(in the rows, 128 means zero)
Here are made-up things, facts about them, and rows of numbers that follow some of those facts. Name the thing behind each unnamed row.

Some rows with their names:
gini: [145 180  73  80 112 182 108 138 167 117 168 173 118 150  69 152 186  51
 117 136 205 162 100 146 131 136 188]
plikir: [164 130  94 102 128 159 105 133 131 106 138 129 154 149 132 123 160  91
 125 137 200 188 147 118 149 136 148]
pubri: [161 122 135 122 115 173  89 117 127 132 130 122 177 120 103 133 129 110
 115 125 194 153 160 101 110 107 139]
fegom: [211 149 116 119 157 164  95 119  95 109 139 155 180 128  77 144 134 121
 116 112 180 137 180 113 119 117 136]
lidrozen: [178 137  63  91  83 202 125 145 167 122 196 141 135 122 116 153 140 113
 157 106 182 161  89  94  77 125 171]
zodre: [146 157  93  95 124 173 123 131 115 139 161 138 151 170  52 127 170  89
 120  94 189 163 117 104 120 129 159]
tabe: [169 127 118 121 104 183 105 131 123 120 157 155 150 117 100 133 143 138
 106  92 183 126 131  98  98 115 119]
dedru: [141 149 109 101 107 182  99 107 115 120 136 116 156 158  84 148 158 124
 129  77 188 153 136  79 129 104 132]
biklak: [154 118 107 122 132 190 106 119 113 111 146 188 100 139 108 121 169 133
  95  99 201 126 131 127 123 137 124]
lagrek: [172 123 103 105 105 160 147 121 120 113 148 131 161 136 127 134 168  90
 138 119 172 188 128 114 141 142 146]
flive: [154 155  99 102 131 194 130  78  97 106 129 136 116 152  84 137 165 119
 132  88 188 154 124 108 132 108 138]
sogrem: [168 151 112 108 110 157  92 121 109 121 154 153 159 145  68 164 150 118
 139  96 177 131 136  86  88 112 109]
natrek: [186 130 117 118 130 148 132 117 107 117 145 162 164 134  97 143 175 102
 142 116 155 156 144 122 135 141 124]
lutifil: [192 131  69  81 125 191 148 100 123 127 168 144 136 135  78 133 163 128
 152 106 178 142 126  98 117 103 183]
grova: [144 113 111 126 112 185  96 134 142 117 152 185 139 130 111 119 165 156
  94  88 194 129 132 114 131 133 116]
skalas: [150 119 110 117 146 182 130 122  85 136 134 148 137 159  86  98 153 149
 100  81 186 144 134 107 128 132 134]
poplu: [191 148  87  96 123 193  97 123 159 137 152 148 151 105  85 155 131 136
 139 115 177 151 128 113 108 113 170]

Some facts about the things:
dupun klobram a; tasin klobram b; getamim klobram c; rigu klobram a; soremor klobram e; truten klobram a; stestel klobram a; sudre klobram a; vivon klobram e
keskal klobram d; pubri klobram a; raplista klobram c; guflefa klobram d; klobre klobram e; dubrize klobram b; beku klobram d; roskun klobram d; tibesto klobram b
pladrebrim klobram c; natrek klobram d; kluvo klobram a; drilo klobram e; trepima klobram b; ploklir klobram e; fadrol klobram a; plegrok klobram c; tuvas klobram e
flavuflel klobram e; plineklak klobram e; dedru klobram a; gremor klobram a; zezo klobram c; puve klobram a; lidrozen klobram a; drudru klobram b; nosar klobram a
zugruk klobram a; trifer klobram d; kurul klobram d; sogrem klobram a; fegom klobram d; poplu klobram a; kugus klobram c; nizin klobram a; fadrokol klobram e
tedras klobram d; bipu klobram b; liren klobram c; zodre klobram c; vuflo klobram b; lagrek klobram d; pliflos klobram d; dralis klobram a; mumo klobram c
brana klobram e; drobri klobram a; leski klobram a; begro klobram d; gritral klobram a; kleplume klobram a; roskim klobram b; brekes klobram c; soskir klobram a
klivi klobram d; stotu klobram c; nofle klobram a; sesko klobram c; daflis klobram c; greflor klobram e; grigrol klobram a; drusor klobram a; dutrifes klobram d
drererol klobram e; plogu klobram a; gusunas klobram d; fluplor klobram a; lutifil klobram e; zefla klobram a; fetreval klobram a; flegrazu klobram e; tredratal klobram b
bedam klobram b; nuner klobram d; flive klobram b; drakos klobram e; flanu klobram c; gratren klobram d; gruklem klobram a; skozam klobram c; mologres klobram b
dretumem klobram e; naplusti klobram e; dostu klobram c; stamatu klobram d; tetol klobram d; flekes klobram c; dogo klobram c; buvastok klobram e; klari klobram c
klupli klobram c; kluzim klobram b; zogrotas klobram a; kladram klobram c; grapafu klobram c; flele klobram a; fidrar klobram c; duzek klobram e; deve klobram c
poplon klobram d; dulum klobram a; kerimik klobram b; fladum klobram a; pladre klobram d; riple klobram a; plime klobram c; skaplupluk klobram a; trusten klobram d
klefos klobram e; zuflote klobram e; gini klobram b; radan klobram d; trogi klobram d; brevan klobram c; bobir klobram d; neflur klobram d; stubrodrer klobram c
skeze klobram a; tratus klobram e; skunalum klobram b; stipla klobram c; braskam klobram e; duter klobram d; skovegrum klobram c; poflom klobram c; tigra klobram a
tidro klobram e; voponek klobram c; grova klobram a; pudral klobram e; greplim klobram c; komos klobram a; mibo klobram c; nakes klobram b; seges klobram a
tavoskes klobram e; ladum klobram a; muflubro klobram d; fabre klobram b; biklak klobram b; denuk klobram d; stustus klobram d; pebe klobram d; druskir klobram b
dipen klobram c; flekles klobram b; notru klobram a; gruklom klobram c; pluflo klobram a; kepal klobram a; sula klobram e; groda klobram a; fusan klobram b
goza klobram b; tuskem klobram a; bibul klobram a; degrusto klobram b; patris klobram e; pokli klobram a; lesku klobram c; gola klobram a; ludros klobram c
gogi klobram d; vasamik klobram a; miplom klobram a; kladil klobram d; zugum klobram c; lodrur klobram e; skalas klobram c; posu klobram c; zilu klobram b
rebes klobram b; griklen klobram a; kluflor klobram b; fofe klobram a; plikir klobram d; tekil klobram d; graplokli klobram c; sasur klobram a; gevi klobram d
driti klobram a; nevar klobram e; stelar klobram c; vegri klobram a; brivin klobram c; tova klobram d; peto klobram b; kodru klobram a; bruvik klobram b
plubro klobram b; tabe klobram a; dupun sigrer groda; tasin sigrer tidro; tasin sigrer bobir; tasin sigrer kladil; tasin sigrer lutifil; getamim sigrer graplokli; rigu sigrer plineklak
soremor sigrer plineklak; truten sigrer dretumem; stestel sigrer stustus; sudre sigrer puve; sudre sigrer vasamik; sudre sigrer klupli; vivon sigrer tetol; vivon sigrer tibesto; vivon sigrer dretumem
keskal sigrer drudru; keskal sigrer tidro; keskal sigrer poflom; pubri sigrer sesko; pubri sigrer kerimik; raplista sigrer drudru; raplista sigrer graplokli; guflefa sigrer tetol; guflefa sigrer denuk
guflefa sigrer gruklem; guflefa sigrer lidrozen; klobre sigrer poplon; klobre sigrer dupun; dubrize sigrer tidro; beku sigrer skeze; roskun sigrer tetol; roskun sigrer skeze; pladrebrim sigrer pokli
natrek sigrer tavoskes; kluvo sigrer posu; kluvo sigrer bobir; kluvo sigrer zodre; drilo sigrer soremor; drilo sigrer naplusti; trepima sigrer trogi; trepima sigrer lidrozen; ploklir sigrer sula
ploklir sigrer klupli; ploklir sigrer trogi; fadrol sigrer drudru; fadrol sigrer posu; plegrok sigrer stelar; tuvas sigrer drudru; tuvas sigrer keskal; flavuflel sigrer mibo; flavuflel sigrer stustus
flavuflel sigrer brekes; plineklak sigrer sula; dedru sigrer tidro; gremor sigrer plogu; gremor sigrer fabre; gremor sigrer griklen; zezo sigrer goza; zezo sigrer kleplume; zezo sigrer vegri
puve sigrer drudru; puve sigrer roskun; puve sigrer trogi; puve sigrer kerimik; nosar sigrer flegrazu; nosar sigrer kluzim; nosar sigrer plineklak; trifer sigrer drudru; trifer sigrer tetol
trifer sigrer skeze; trifer sigrer kerimik; kurul sigrer dogo; sogrem sigrer kluzim; sogrem sigrer dulum; fegom sigrer tetol; fegom sigrer nevar; fegom sigrer poplu; kugus sigrer sesko
nizin sigrer skeze; fadrokol sigrer degrusto; fadrokol sigrer nevar; fadrokol sigrer soskir; tedras sigrer drudru; tedras sigrer peto; tedras sigrer pluflo; bipu sigrer zogrotas; liren sigrer drudru
zodre sigrer tidro; zodre sigrer patris; lagrek sigrer daflis; dralis sigrer tuskem; dralis sigrer bobir; mumo sigrer drudru; brana sigrer bobir; brana sigrer fidrar; drobri sigrer flekles
leski sigrer flavuflel; leski sigrer stelar; leski sigrer trogi; leski sigrer lidrozen; begro sigrer plogu; gritral sigrer sudre; kleplume sigrer drudru; kleplume sigrer peto; kleplume sigrer fladum
roskim sigrer lutifil; brekes sigrer vasamik; brekes sigrer drudru; brekes sigrer bobir; klivi sigrer keskal; klivi sigrer roskun; klivi sigrer fladum; stotu sigrer tidro; nofle sigrer skeze
nofle sigrer plegrok; daflis sigrer graplokli; daflis sigrer poflom; greflor sigrer drudru; greflor sigrer stamatu; greflor sigrer kleplume; grigrol sigrer poplon; grigrol sigrer zugruk; drusor sigrer drudru
drusor sigrer kurul; drusor sigrer dretumem; drusor sigrer lutifil; dutrifes sigrer drudru; dutrifes sigrer tavoskes; drererol sigrer kluzim; drererol sigrer peto; drererol sigrer gruklem; drererol sigrer lidrozen
gusunas sigrer voponek; gusunas sigrer groda; fluplor sigrer daflis; fluplor sigrer bobir; lutifil sigrer drudru; lutifil sigrer graplokli; zefla sigrer drudru; zefla sigrer zogrotas; fetreval sigrer daflis
fetreval sigrer pokli; flegrazu sigrer notru; tredratal sigrer klefos; bedam sigrer tetol; nuner sigrer tidro; nuner sigrer peto; flive sigrer tidro; flive sigrer graplokli; drakos sigrer bruvik
drakos sigrer poflom; flanu sigrer klupli; flanu sigrer trogi; flanu sigrer zogrotas; flanu sigrer lutifil; gratren sigrer fofe; gruklem sigrer skeze; skozam sigrer drudru; skozam sigrer keskal
mologres sigrer kerimik; naplusti sigrer grapafu; naplusti sigrer dupun; naplusti sigrer klupli; dostu sigrer tidro; dostu sigrer lidrozen; dostu sigrer sasur; stamatu sigrer tetol; flekes sigrer drudru
flekes sigrer skeze; dogo sigrer nevar; klari sigrer plubro; klupli sigrer trogi; kluzim sigrer zogrotas; kluzim sigrer fladum; zogrotas sigrer drudru; kladram sigrer fabre; kladram sigrer plikir
grapafu sigrer drudru; grapafu sigrer tidro; flele sigrer drudru; flele sigrer skeze; flele sigrer roskim; flele sigrer zogrotas; fidrar sigrer skaplupluk; fidrar sigrer dutrifes; fidrar sigrer lagrek
duzek sigrer gini; deve sigrer flegrazu; dulum sigrer skeze; pladre sigrer tidro; pladre sigrer roskun; pladre sigrer getamim; pladre sigrer poflom; plime sigrer raplista; plime sigrer tetol
trusten sigrer skozam; trusten sigrer poflom; klefos sigrer klupli; zuflote sigrer puve; zuflote sigrer neflur; radan sigrer drudru; radan sigrer zugruk; radan sigrer drobri; radan sigrer skunalum
trogi sigrer drudru; brevan sigrer tidro; bobir sigrer flekles; skeze sigrer poflom; tratus sigrer drudru; skunalum sigrer drudru; skunalum sigrer tetol; skunalum sigrer skozam; skunalum sigrer sesko
stipla sigrer keskal; stipla sigrer trogi; braskam sigrer fadrol; braskam sigrer tavoskes; duter sigrer riple; duter sigrer rigu; skovegrum sigrer pliflos; skovegrum sigrer nakes; skovegrum sigrer getamim
poflom sigrer drudru; poflom sigrer tidro; tigra sigrer gini; tidro sigrer drudru; voponek sigrer graplokli; grova sigrer klefos; pudral sigrer tidro; pudral sigrer zugruk; pudral sigrer gogi
greplim sigrer dutrifes; greplim sigrer trogi; komos sigrer leski; komos sigrer lidrozen; mibo sigrer stamatu; nakes sigrer graplokli; ladum sigrer posu; muflubro sigrer fadrol; fabre sigrer lagrek
fabre sigrer sesko; fabre sigrer pokli; biklak sigrer klefos; denuk sigrer kluzim; denuk sigrer skaplupluk; denuk sigrer stipla; stustus sigrer drudru; pebe sigrer graplokli; pebe sigrer kepal
druskir sigrer drudru; druskir sigrer soremor; druskir sigrer ludros; dipen sigrer tova; dipen sigrer gini; dipen sigrer kluvo; notru sigrer drudru; gruklom sigrer drobri; pluflo sigrer tidro
pluflo sigrer tetol; pluflo sigrer skeze; pluflo sigrer flekles; pluflo sigrer kerimik; kepal sigrer drudru; kepal sigrer tidro; kepal sigrer skaplupluk; kepal sigrer roskun; kepal sigrer tavoskes
sula sigrer tidro; fusan sigrer skozam; fusan sigrer notru; goza sigrer sula; goza sigrer tetol; goza sigrer lutifil; tuskem sigrer klupli; bibul sigrer zodre; degrusto sigrer fadrol
patris sigrer skeze; pokli sigrer sula; pokli sigrer tidro; pokli sigrer stipla; lesku sigrer kurul; gola sigrer brana; ludros sigrer sasur; gogi sigrer klupli; miplom sigrer raplista
miplom sigrer drudru; kladil sigrer skeze; kladil sigrer fladum; kladil sigrer lutifil; lodrur sigrer trusten; lodrur sigrer gruklem; skalas sigrer graplokli; skalas sigrer klupli; posu sigrer drudru
zilu sigrer skeze; zilu sigrer lutifil; rebes sigrer drudru; rebes sigrer tidro; rebes sigrer zogrotas; rebes sigrer flive; griklen sigrer nizin; griklen sigrer peto; griklen sigrer tavoskes
kluflor sigrer zogrotas; fofe sigrer kladil; plikir sigrer zugruk; tekil sigrer flekes; tekil sigrer tratus; graplokli sigrer drudru; gevi sigrer stubrodrer; gevi sigrer griklen; driti sigrer flavuflel
driti sigrer skunalum; nevar sigrer drudru; nevar sigrer skeze; nevar sigrer trogi; vegri sigrer tidro; brivin sigrer drudru; tova sigrer drobri; peto sigrer drudru; kodru sigrer tetol
bruvik sigrer daflis; plubro sigrer tidro; plubro sigrer groda; tabe sigrer trogi

Rows to name:
No name comes twice in this set of rows, the named rows included.
[167 134  63  80 137 201 168 106 133 152 147 128 132 151  89 111 157 133
 148  92 169 180  99 115 136 127 186] | graplokli
[147 126 120 103 141 162 117 124  99 126 132 121 150 163 101 115 155 112
 131 106 189 171 130  93 105 135 128] | pladrebrim
[142 144  51  82 110 203 115 109 174 124 135 138 132 142 110 130 159 146
 147  93 191 184 102 101 154 124 161] | groda
[173 147  90  98 149 188 135 107 107 145 138 128 149 149  68 118 135 126
 131  95 175 162 127 118 126 120 169] | raplista
[200 131  98  96 134 179 118 110 113 124 168 169 141 123  74 131 158 129
 135 122 177 123 138 109 109 109 172] | nevar
[155 144  79  93 140 173  99 140 116 125 159 146 138 180  78 137 141 126
 141  97 183 154 112  94  97 136 145] | ludros
[180 161 104 105 135 182 125 107 115 130 143 181 123 118  61 148 173 100
 137 124 171 132 119 143 122 133 154] | degrusto
[129 137 120 102 116 169  67 117 136 108 119 140 164 152 109 131 149 135
 105 119 214 162 152 105 147 117 126] | grigrol
[175 153 126 108 135 172  86  97 114 137 117 153 170 120  53 145 139 142
 116  94 179 124 158 108 124 101 126] | drusor
[168 116 130 123 141 158 134 130  88 136 151 159 151 136  87 117 156 123
 109  97 178 140 135 106  93 134 125] | greplim

The same things again, as new rows of numbers:
Known rows:
plogu: [126 107 131 140 122 122 136 138 140 133 173 128 135 129 132 132 153 146
 132 137 113 120  65 130 104 133 120 123 130 132 130 132 134]
rigu: [132 121 125 128 123 132 119 139 118 139 127 128 127 123 117 134 145 126
 125 126 118 130  91 129 132 126 136 121 128 137 133 125 129]
peto: [140 121 135 134 141 135 104 103 139 120 131 117 133 117 144 128 100 135
 123 118 159 133 157 119 140 136 141 152 109 123 127 117 124]
zilu: [127 133 124 119 125 140 101 145 126 121 116 134 128 117 113 113 140 131
 127 109 141 108 174 125 114 128 118 127 122 145 138 128 124]
mologres: [126 129 130 127 125 134 109 132 126 130 116 139 131 129 129 125 137 125
 127 111 139 130 131 129 127 130 116 140 118 135 125 124 127]
drudru: [137 107 143 146 141 129 119 103 158 117 174 116 141 120 162 127 108 153
 131 129 157 123 132 118 115 142 129 154 106 118 124 123 129]
gruklom: [128 135 133 120 128 129 133 133 118 128 113 138 127 123 123 131 141 112
 132 138 131 127 113 133 123 127 135 127 134 106 123 128 127]
stipla: [117 140 134 133 131 117 124 117 142 117 111 133 119 148 135 126 140 111
 134 134 129 144 176 154 146 125 116 117 140 101 119 120 129]
stotu: [122 147 124 132 121 104 151 114 127 112  93 127 118 121 106 134  93 121
 106 127 135 112  91 133 129 137 132 148 154 115 119 136 129]
klupli: [114 142 123 134 129 109 120 134 137 109 127 150  98 148 134 108 121 126
 126 157 127 158 220 149 144 134 124  99  92 102 104 117 126]
graplokli: [133 148 128 125 136 150 148 115 150 116 141 123 127 118 129 122  85 135
 137 202 138 143 159  93 158 125 151 157 137  91 141 122 112]
dutrifes: [138 118 134 132 144 125 132 110 123 115 133 111 132 131 149 128 108 129
 135 122 133 140 152 125 136 125 134 130 126 129 127 124 126]
stamatu: [125 172 142 130 132 121 136 137 104 157 124 126 135 134 116 134 149 111
 125  99 131 151 201  99 146 129 119 115 108 174 115 142 125]
roskun: [123 164 134 123 133 125 126 145 115 134 119 116 130 131 109 119 154 117
 127  92 134 123 236 114 130 124 112 103 134 174 134 142 125]
lodrur: [125 125 122 116 128 140 128 122 130 138 119 132 128 135 141 131 123 121
 133 120 125 124 148 133 124 120 126 123 126 121 128 129 132]
lutifil: [134 137 116 115 132 153 139 117 142 132 144 126 126 118 138 121  78 144
 133 170 134 132 175  95 140 123 147 142 110 115 136 127 120]
flavuflel: [126 123 123 116 128 138 129 120 127 142 118 133 130 135 145 134 123 120
 133 119 126 129 142 136 128 121 129 125 118 118 124 127 133]

Which thing is each row?
No name comes twice in this set of rows, the named rows included.
[125 125 115 117 126 130 130 130 125 134 128 143 116 131 139 121 105 133
 126 133 123 134 161 131 121 128 133 117  95 118 114 127 132] | naplusti
[123 123 130 126 124 148 113 124 134 127 102 138 138 145 137 128 143 115
 140 121 128 138 117 140 142 117 104 148 145 120 140 118 125] | bruvik
[128 106 131 138 122 122 134 142 137 131 174 129 134 123 131 130 152 147
 131 137 115 115  63 128 101 134 124 121 128 135 129 133 134] | fladum
[130 124 134 146 150 114 120  96 146 105 139 105 120 150 164 118  97 131
 133 124 137 159 237 140 162 127 124 119 114 125 124 116 126] | trogi
[140 115 131 135 135 133 111 115 134 131 139 108 131 117 130 136 123 134
 126 132 134 132 118 124 143 129 150 131 125 128 136 119 126] | fadrol
[126 148 136 130 133 123 136 135 110 138 123 126 132 136 127 128 137 118
 130 107 127 143 175 116 136 125 118 117 121 158 122 136 126] | fegom
[130 125 127 125 131 126 142 137 109 121 123 130 129 133 134 124 122 127
 134 126 118 138 126 124 125 123 123 126 129 138 127 130 126] | gusunas
[123 162 139 129 124 132 110 136 121 156 119 139 135 128 116 131 154 117
 119  96 147 141 181 108 140 135 115 133 102 160 118 133 125] | bedam
[125 147 130 137 133 112 143  92 152 103 100 107 123 125 122 134  83 122
 116 133 144 116 136 136 147 131 132 154 172 105 133 128 126] | poflom
[122 141 110 128 119 106 149 103 132 127  94 123 117 129 124 136  67 131
 101 106 130 112 112 133 130 135 130 148 136 128 118 139 135] | sula
[122 142 129 129 123 112 143 119 127 118 104 130 121 126 114 132 114 119
 117 131 132 120 103 137 129 133 129 137 147 110 120 132 129] | dostu

Now the same things, written a new way:
Some things and their rows:
vasamik: [118 111 140 161 142 170 127  73 159 115 152 137 115 169 160 148 138 149
 137 166 104 132  93 149 108 177 101 119 141]
pluflo: [ 69  93 154 150 113 145 140 117 102 152 131 131 111  99 112 154  72 158
  64 113 106 114 103 207 102 110 160  83 134]
gruklem: [ 10  38 123 159 102 170  89 170 161 114 126 104  69 105 144 144  49 158
 115 118 139  82 110 193  42 118 101  92 158]
flele: [ 53 115 128 125 124 161 107 156 146 143 155 107  77 116 114 125  99 113
 114 124 163  88 105 128  74 155 102 137 144]
stestel: [ 96 106 136 145 135 153 141 100 152 119 145 115 102 160 146 139 132 149
 110 149 111 114 106 148 123 163 129 132 134]
skaplupluk: [116 108 143 161 142 169 127  72 157 115 151 144 117 167 161 147 137 147
 137 166 106 136  93 151 106 174  98 118 142]
plubro: [160  91 173 123  98 116 133 135 104 156  97 176 180 129 186 146  99 145
 108 119 139 124 114 152 193 116 144  97 108]
gini: [158 115 153 161 104 184 136 104 156  87 131 147 149 152 184 129 108 145
 172 137 121 136  89 162 141 193  92 123 138]
vuflo: [153 114 153 159 103 179 139 109 155  89 131 143 146 147 180 126 105 144
 168 132 120 132  91 160 143 189  98 123 135]
stipla: [130 140  71 156 134 161 160 165 144 121 121  94 117 149 162 107 139 194
 138 126  98  78 162 130 153 132 144 159 118]
deve: [117 123 108 178 131 147 149 134 131  89 126 126 134 147 141 115 137 165
 152 128 104 116 157 155 138 146 120 138 141]
poflom: [119 148 137 116 133  86 114 176  65 174 123 181 158 101  97 122 140  91
 115 105 184 114 170  96 151 100 126 126 133]
graplokli: [ 62 154 156 124 125  73 143 164 112  65 150 113 109 146  47  71 177  32
 144  92 202 120 185  79 162 204 113 204 169]
gogi: [150  97 103 126 144 168 167 169 188  72 109  88  80 167 177 118 133 186
 101 134  94  82 133 120 164 123 181 191  85]
nuner: [170  93 161 121 142 125 127 145 114 115  97 188 138 122 147 157 119 137
  84 130 126 134 122 133 151  78 163 122  95]
denuk: [154 101 137 146 140 173 145 136 159  61 120 138 101 142 146 137 120 150
 118 135 104 126 114 145 125 134 146 154 109]
plikir: [157 100 142 149 142 171 137 132 160  55 118 147 105 145 146 136 124 144
 125 137 108 133 111 145 122 136 138 150 114]

Rows to name:
No name comes twice in this set of rows, the named rows included.
[ 73  43 207 142  80  79 163 125 159  13 104 101 126 187 145  98 131  89
 132  99 153 137 146 155 216 212 140 168 154] | nakes
[135  85 167 130  90 128 141 142 121 128 101 148 158 134 177 132  93 144
 117 110 138 115 114 158 181 135 141 112 121] | tasin
[154 164 134 107 149 172 127 161 147  93 151 143  89 117  95 115 133  83
 127 121 163 115 106  88 108 157 123 185 114] | dutrifes
[104 129 152 112 138 119 125 116 111 175 146 150 123 135 120 143 132 106
  87 136 152 116 110 115 134 139 132 126 128] | kepal
[134 114 150 147  92 173 151 130 148  98 126 122 136 137 167 119  94 149
 143 114 121 113  99 167 156 178 124 131 128] | mologres
[150 147 143 122 146 170 134 151 146  79 142 145  94 123 105 120 128 100
 123 122 144 125 109 113 113 151 131 174 113] | radan
[136  99 129 154 129  99 129 146  84 152  96 179 172 126 150 143 131 161
 113 123 121 122 167 146 163  81 143  95 126] | zodre
[116  86 152 125 135 111 139 105 111 176 118 152 139 148 163 160 129 162
  68 145 112 113 118 145 162 103 162 102 111] | pokli
[  5  26 136 153 102 148  82 174 157 113 118 115  72 109 146 143  58 147
 113 118 153  86 120 184  53 112  99  91 160] | skeze
[124 136 164 152  80 171 201 119 117  90 130  97 129 113 118 112  70 156
  98  84  92 120  97 220 168 176 177 130 124] | goza
[144 160 164 166 122 193 219 101 107  43 145 113  94  91  51 124  80 152
  57  85  54 145  94 240 123 148 214 144 112] | stamatu

